Here is a tiny trained network, its code and every weight. The questions are about switching its units off for an input and a class, where a switched-off unit gives its printed mean instead of its output.

import numpy as np


def w(rows, s, z=0):
    codes = np.array(rows[::2]) - 128.0
    scale = np.full(codes.shape[1], s)
    scale[-1] = z or s
    return codes * scale


def f(y):
    return np.maximum(y, 0)


def log_softmax(a):
    a = a - a.max(-1, keepdims=True)
    return a - np.log(np.exp(a).sum(-1, keepdims=True))


def net(x, mask):
    res = np.array(x, float).reshape(1, 5) / 4 @ E
    y = f(res @ A[0][:, :-1].T + A[0][:, -1])
    res = res + np.where(mask, y, B[0][:, -1]) @ B[0][:, :-1]
    return log_softmax(res[-1] @ U[:, :-1].T + U[:, -1])


A, B = {}, {}
E = w([
[134,97,239,208,174,168,185,127],'x0',
[146,148,139,125,109,132,120,124],'x1',
[126,115,124,122,108,128,142,109],'x2',
[113,187,75,138,169,179,170,2],'x3',
[244,46,95,133,186,100,66,53],'x4',
],0.011)
A[0] = w([
[102,166,52,24,109,146,134,93,254],'N1',
[47,138,173,109,59,123,127,190,203],'N2',
[175,179,86,136,191,133,134,39,112],'N3',
[145,91,236,215,168,188,175,123,169],'N4',
[209,19,132,111,88,36,63,138,153],'N5',
[49,203,117,117,132,204,165,91,136],'N6',
[112,121,64,87,97,71,72,129,218],'N7',
[57,160,175,150,144,148,153,146,144],'N8',
[187,105,118,154,170,164,72,41,97],'N9',
[121,85,190,254,138,111,184,116,183],'N10',
[43,175,144,200,114,207,181,72,132],'N11',
[116,149,178,126,70,83,122,209,211],'N12',
[119,147,235,220,150,199,201,92,126],'N13',
[104,173,81,134,135,195,187,140,138],'N14',
[162,70,176,132,180,171,133,177,131],'N15',
],0.0085,0.0046)
B[0] = w([
[77,149,100,74,138,84,171,131,234],'N1',
[44,127,44,98,111,188,198,186,216],'N2',
[56,119,15,94,122,151,200,205,208],'N3',
[229,64,177,127,76,180,147,70,244],'N4',
[173,56,179,112,156,85,50,73,246],'N5',
[164,159,174,65,208,72,94,142,204],'N6',
[120,136,118,45,157,31,46,164,223],'N7',
[174,84,65,59,181,151,105,169,189],'N8',
[75,1,57,167,71,195,149,153,216],'N9',
[197,77,158,154,109,172,125,98,222],'N10',
[193,161,166,33,153,140,88,151,212],'N11',
[100,69,76,149,52,146,170,186,209],'N12',
[247,58,152,60,142,152,128,150,239],'N13',
[140,197,161,103,169,80,91,136,178],'N14',
[155,109,151,197,114,191,95,88,186],'N15',
],0.0078,0.013)
U = w([
[33,109,51,131,101,94,163,153,250],'0',
[176,111,177,89,165,73,68,120,214],'1',
[123,81,116,153,94,207,235,138,19],'2',
[139,93,219,254,86,97,90,57,35],'3',
[82,249,140,109,191,56,165,118,70],'4',
],0.0098,0.0019)

Each question gives the input, the list of numbers given to net, and the class t.
The units are the neurons (one row each of A and B). Each row of codes is followed by its name. A weight is (code - 128) times the scale printed after its matrix; where a second scale follows, it is the last column's (A, B and U).
mask holds one flag per neuron, in row order. A switched-off neuron (its flag False) gives its mean, the last column of its row in B, instead of its output. The means were averaged over made-up inputs and are rounded, as every weight is.
A unit's drop is (log p(t) with every unit on - log p(t) with that unit switched off) / (log p(t) with every unit on - log p(t) with every unit switched off).
The circuit of an input: a set's keep is (log p(t) with only the set's units on - log p(t) with every unit switched off) / (log p(t) with every unit on - log p(t) with every unit switched off). Starting from the 12 units with the biggest drops (on a tie, the unit counted first), units are removed one at a time, each time the one whose removal leaves the highest keep (on an exact tie, the one counted first), for as long as the keep stays at least 0.8.
units of the circuit, in order: the units of the circuit, biggest drop first
most important unit: the unit with the biggest drop
top k neurons: the k neurons with the biggest drops, biggest first
drop of u: that unit's drop, to one decimal
input [8,-3,6,1,5], class 2: units of the circuit, in order	[N9]
input [6,-7,7,2,-7], class 1: top 2 neurons	[N11; N6]
input [-7,6,-1,1,-5], class 4: top 4 neurons	[N9; N6; N3; N14]
input [1,-7,4,0,8], class 3: top 2 neurons	[N5; N2]
input [3,8,5,1,2], class 2: top 4 neurons	[N5; N7; N6; N14]
input [-5,-2,-5,1,-5], class 4: top 2 neurons	[N9; N6]
input [-1,-8,0,1,8], class 0: top 2 neurons	[N9; N3]
input [3,-1,-8,2,-8], class 1: top 2 neurons	[N6; N11]
input [1,3,-3,4,1], class 2: top 4 neurons	[N7; N5; N3; N9]
input [7,-5,2,3,8], class 2: top 2 neurons	[N3; N9]
input [6,4,6,1,6], class 2: top 2 neurons	[N9; N3]
input [-7,4,-6,1,-3], class 4: top 2 neurons	[N9; N3]
input [-8,-7,-5,-1,-1], class 0: top 2 neurons	[N6; N11]
input [-7,2,6,8,2], class 0: units of the circuit, in order	[N3]
input [5,-6,-1,0,7], class 3: top 2 neurons	[N2; N5]
input [1,-4,-5,7,-6], class 1: top 4 neurons	[N13; N11; N8; N6]
input [6,8,6,4,6], class 2: drop of N11	0.0
input [-5,-5,-4,4,1], class 0: drop of N11	0.1
input [-2,7,-1,1,4], class 0: drop of N3	0.1
input [-7,-1,-5,1,-7], class 4: drop of N12	-0.1
input [-5,7,-4,8,0], class 4: most important unit	N6
